Each row is followed by its class.
[  6 -19   1  -2  -3   6   1  -5   6 -14  -2  -2  -5 -14 -10  21   1  29
  10   8   3  19  28 -25   6   3   2   7  11  13  19   7  13]	Lepe
[ -7  12  26   2   3  -1  15   0   0  14  -9   2  17  12  -8 -10  -5  -7
 -17  14 -27  -3 -11 -10   0  -4 -18 -10 -16 -16  -7   9 -22]	bif
[-28   0 -16   7  -5   0  -5  -1   7  14  -7  -6  -8 -13  -3 -12   6 -19
 -10   4  -5  -7   3  -4  -2  -9  -9   7  -3   8  -5   0  -5]	rez
[  1  -8 -43   9  -1   8   2   6 -22  -4   6   7 -40  -4  16  10   1  -6
  34  -5  -8 -16  32   9  -2  -1 -24 -14   5  -1  18  -7   7]	Lepe
[-20  18  10  -7  -4  -5  13  -3  10  -7 -12 -12   9  11 -10 -13  -7  -2
  -8  12  -2   1   0 -13   9   9   1  11  -2  -9  -6 -16  -8]	bif
[-11   0  11   8   0  10   9  -3   4   2   0   3  10  13  -6   5  -1   4
  -5  12  -4  -8   2  -6  -3  -5  -1  -8 -12 -11  -3   7  -6]	tida
[-21  -2 -12   8   5  -2   5   7   0  15  -2   6   1  -1   2   5 -10  -7
  -6   0  -8 -15   9   7  -1 -13  -1  -5 -13  -9 -12  11 -14]	Lepe
[-18  10  22  -8 -10   4  19 -11  -2   0  -3   4  13  19 -15  -5  -2   1
 -14  12 -10  -7 -28 -18   4 -15  -4   4  -7 -13 -10   7  -2]	buv
[ -5  15 -12  16   6  23   0  12  -1   2   3 -12  -9  23  -5  27  -1  -1
  26   3   8 -18  28  26  -7  -9 -25 -21  -5   8  25   4   0]	mora
[ 27  -6 -30 -19  -6 -10 -17   6  -2  10   0  -1 -20 -18  15   4   4  13
  13  -1  -1  19  23 -18   3 -11  10  16  25  15  21 -13  19]	Rubog
[ -2 -14 -10   4  -7  -1   4  -1 -13  12   0  -7 -12  -6  -5   6  13 -12
  23   8   2   6  17  -1  -5   0  -6  -4  -3  10  23  -5  14]	mora
[  0 -10 -24  -9 -11  13 -23  -1  -5  -9 -11  -7  -6   6  -1 -13   7   1
  25   4  -8 -13   5 -25   6  -1  -4  26   2   4  -3  -6  -1]	bif
[ -4  10   3  -3  10 -12  23  -3 -17   3 -22  -9   7   3 -14 -19 -18   9
   1  10 -21   0 -25  -1  19 -11  -1  14 -11  10   2 -19  -4]	buv
[ -1  12 -17  -1  -2   2 -15   7   3  -5 -13 -18 -12 -10  -9  -1   9  11
  15   8  -1   6   9   5   9 -11   3  17  15  19  10 -10   2]	Rubog
[ -3   6  21  -3  -5  -3   7  -5   6  12   0  16  -2   6  14 -13  -7 -12
 -14   0 -18 -11  -7   2  -5  -3  -6   3  -7 -19 -10   9 -17]	rez
[  1  32 -10   9 -12   4   6  10  -8   5   2 -11 -28  17   2  28  -5   7
  13  -4  -5 -23  32  15  -6  -8 -32  -7  10   3  37   2  22]	rez
[  1  -3  17   7  -6  12   8 -10  -3 -30  11   5  -5  -5  -6   2   0  13
   3  -8   7  -5 -16   8   4  14  -1  -8  14   8  -3  13  13]	buv
[-28  50 -68 -25  -1  24  -4  -7  -3   4 -36 -24 -41   1  42  -4  27  -4
  18   1 -13 -39  76 -25  16  28  -6  -1  12  26   6 -23  15]	bif
[ -6  -7 -30   8  21  -8 -17  16  17   9 -13 -20 -24 -46 -31  -3  17 -16
   7   3  -4  16  -8  12  12  -1  26  26  -9  30  -9 -26  -9]	Rubog
[ 40   2 -29  -5 -11   3  31 -11 -18  24  38  28 -46   0 -21  35  34  15
 -53   0  19  36 -34   9  -3 -25   0 -18  -2 -16  28  49  54]	rez
[  9 -14 -25   8  -5  10  -2   1  -4  -8   1  -1 -27  -7   3   7   2   0
  27   1   1   3  32   6  -1   2   0 -10   3  19  16  -2  20]	fal
[ 25 -18 -25 -55   8 -15 -19   6  12   0 -25  15 -20  -3  22 -36 -10   1
  54  -3 -40 -26 114 -52   9  -9  16  45  -3  -9 -31 -25 -15]	bif
[ -5   8  15   9   0  -1  18   0  -8   7   0   4  17   6 -18   1 -13  10
 -11   4 -20 -10  -9 -17   7 -21 -10  -5   3   3  -7  11   6]	buv
[  4  -3 -31 -13   5   9   0  -4 -13   5   6   8 -25   7  -7  -2  -1  -2
  33  -1   1 -14  32  13   5  -8 -14   4   6   7  10  -8  19]	rez
[ -3  -4 -25   1   2   5  -7   3  -4  -4  -5  -6 -15  -6   0  12   0   8
  23   0   4  -1  31   1   7  -1  -5   3  15  16  15 -10  14]	Lepe
[ -9 -18  21  -5 -17  28   7 -22 -29  -4  18   5   4   4 -51  10  30   2
  26   4 -14   7 -33 -24   3 -17 -23   5  29  -4   6  22   6]	mora
[-19  11 -30   3   0  10  -4   1  -2  -1  -9 -10 -17  -6   2  -3   5   2
   2  -1  -2 -12   4  -1   9  -9  -9  -5  12  25  -1  -6  11]	buv
[  7  -7 -24   2  -1  10  -7   6  -5   2   7  -1 -14   7  -2  10  -4   2
  27   1   1  -9  32   2  -2  -6  -8  -9   1  11   9   1  12]	fal
[-10   2 -21   1  -6   5 -10   4   2  -9  -6 -10 -18 -14  -4   0   8  -1
   8   0   1 -10  19  -8   3  -1  -3   4   3  16  11  -2   7]	fal
[ -7   6 -20 -15 -11  -2 -10   3   0   3 -11  -8 -12  -1   0 -13   0   3
   6   2  -6  -6   9 -22   9  -4  -3  17   8   7  10 -11   8]	bif
[  2  15   0 -10   2   5  10  -3  -2 -16  -1 -15  -5  21  22   6 -20  14
   6   4  17 -14  21  -1   7  31 -10   3   1 -10  26 -23   0]	tida
[ -6  12  13  -1  -8  -4  12  -2   2   6 -12  -1  11   7  -8  -6  -4  -1
 -17   8 -18   7 -15 -22   4  -8   4  10  -2  -9  -2  -2  -4]	bif
[ 11  -4  11  -2  -5   8   4  -9  -2  -6  12  10  -4   4  -4   0  -8  11
   6  -3   6  11 -13   4   5   4   9  17  12  -5   7   2   3]	rez
[ 13   2 -36  -8   8  13 -12   2  -8   9   2   1 -23  10  10   5  -3   4
  38  -4   0  -8  36  12   3  -2  -7   7   9  13  10 -15  11]	rez
[-14  12 -56   0  -6  12  -5   2   4 -12 -11 -19 -47 -19  -7   3  15   0
  15  -6  -3  -9  30 -13  14  -2  -1   6  17  30  11 -17  19]	fal
[ 10  -3   4 -10   3   4  -1 -11  -9 -23  -2   8   3  -1  19  -9  -1  10
  14  -1  -2 -15   0 -17   6  26  12  12   9  -6  -4 -20  -1]	tida
[-18   6 -15   0 -11   0  -6   4   3  -3  -3 -11 -18  -2  -8  -6   1  -9
   4   3  10 -17  -3   3   6   4   1   6  -7   8  10  -5   9]	fal
[-15  25 -23 -24  -9   2   7  -5  -3  -5  -7  -8 -20   2 -12 -18  11  -2
   0   3   1  -6  21 -21  11 -13 -10  14   6  -5  14 -10   3]	fal
[ -9 -16  25  13   4  -6   9   2   0   7   1   4  14   8 -11 -10 -14   6
   6  18 -14  -7   3   2   3   0  -1 -11 -15  -7 -14   5 -13]	tida
[ 15 -18   8  -6   4  -9  13  -4  -9  -9  15  13 -10 -14 -13  -8 -14  14
  -2  -1   4  22 -34 -11  13   4  17  15  10 -11  16 -22   5]	tida
[ -2   6 -19   2   4   0  10   3 -10   9  -7 -21 -11  -3 -15   5   7   2
   5  11  -2  15  20  -9   4  -8 -17  -2  -3  17  18 -10  11]	buv
[  2   9  -8 -16  -5   9   6 -11  -2  -2  10   0  -1   7 -14   3   1   2
   9  -1   9  14 -19   0   8  -3  10  15  21  -6  -1 -10   6]	Rubog
[-29  -5  18  -3  -9  12   2 -11  -2  -7  19  31 -18 -11  -2  -4  18 -26
 -10  -2  -6  -9 -22   9 -13 -10 -11  -9  15 -24 -13  14  -8]	rez
[-15  -2  25 -12   7 -16   8   0   1  20  -3  12  12   5 -14 -25 -17 -14
 -17   9  -5 -12 -14   4  21  -8  -5  11  -3 -14  -9   0  -8]	Lepe
[ -9  25 -10 -16   6  17   9  -5 -16 -24  -1   0 -28   5  23  -5   3   4
  -2  -5   0 -39  13   2  12  19 -21  -3   3  -8   4   5  -7]	buv
[ -4  18 -32  -1  -4   1  -9  -4   1 -28 -25 -30 -17  -6  12 -11  12   4
  34  -7  12 -23  33   3   4  36  10  21  -5  19  10 -34  11]	tida
[-15  18   5  -2   0   7  15  -1   1  12  -7  -3  12  14 -23 -10   0  -1
  -2  12 -15   0  13 -15   9 -12 -10  -2  -2  -6  -5   5  -4]	bif
[  0   4  11  -5  -2   6  11   0   2   4  -6   3   4  10 -16  -8  -6   3
  -7  10 -12   4   8 -13  11 -12  -5   7  -2  -7   3  10  -1]	bif
[ 12   9 -18  -2 -10  12   7   2  -3   2   4  -9  -9  16 -12   4  -1   2
  15   2  16   3  44  -5   7   3 -13  -1   5   6  29   4  31]	bif
[  0  -4 -27  -8   5   3 -13   4 -10   1   2   2 -35 -15  12   0   6  13
  32   3  -3  -4  30   7   3   7  -6   1  10  18  16 -12   7]	rez
[ -9 -18 -26  -3   7   7 -16  10   8  34 -10 -22  -3  -5  10   6  -1  -4
  26  11  -1  24  71 -17   4 -11   3   7  13  28   7 -12  -9]	mora
[ -8  42  27  -8  12   0  27  -8  11 -12 -16  -5  11  12 -24  -5   8  11
 -18   8 -17  -7   2  -9  15  -1 -13   5  -3 -18  -8   0 -19]	Lepe
[  6 -34  14   3  -9  -3 -17  -1   8   1 -15   6   5 -12  18  -4 -13   2
   6  11 -17  -1 -25   6  -4  -3  17  11 -10  11  -6   9  -8]	Rubog
[  5   9 -24  -2  -9   5  -1  -3  -6  -9  10   3 -16  -6  -1   7   2   6
  10  -7   8   4 -19   6   6  -3  10   4  30   8   7 -11  23]	Rubog
[  1  14  12   1  -5   2  23 -10 -12  18 -13  -7  23  28   5  -2  -2 -15
  -5   5 -13   5 -19   3  -7 -11  -4   5 -15 -17   3  -1 -17]	mora
[  5 -22 -16 -15  -1  10 -15   0  10 -16  12 -10  -8  -4 -29  -2  14   8
  29  10  27   9  48 -22   3   8   8  19  -7   5   0   4   4]	fal
[ 32 -22 -35 -17  17   7  12   7 -26  26 -23 -11   1   0 -20  27  -9   9
  17  12 -27  72  55 -28 -12 -65 -14  28  -1   2  50 -17  -2]	bif
[-27  41  -8  -8  -7  -3  35 -21 -10  -6  -2 -18   2  14 -25 -17  24  -6
 -23   9  23   8 -15  -1  14  15   2   4   5 -17  -2 -16  14]	tida
[-18  -4  -7 -14  -1  12   4  -6   1 -10  17   7 -12  -2  -4  -4  -4  12
   7   2  13  -7  37  -1  10   5  -8 -21  22   6  -3  14   7]	fal
[-20  12 -21   2   0   8  -2  -1   0  -2  -8 -13 -10  -8   7  -1  -2  -1
   1   3  -5  -8  -9   2   8   3  -3   4  12   9  -1  -9 -10]	Rubog
[-15 -18   1  -5  -2   7   2  -7  -9   3  14   5   2   1 -15   3   2 -15
  18   0   6   2 -35  -6  -2   0   6   8   3  -8   2 -15  -6]	mora
[-40   8  37  -2  26  15  19  -9  17  -7  -8 -19  27  10 -35   5   7  -8
 -14  35   8 -13  -3 -27  14  40  -1  18 -46 -26 -21  -3 -50]	Lepe
[  1   9   6 -10   5   8  19 -10 -10 -16   8   0  -4   0 -26  -2  -2  10
   2  -2  -4   3 -10  -9  11   2  -5   6   7  -7   4  -1  -5]	fal
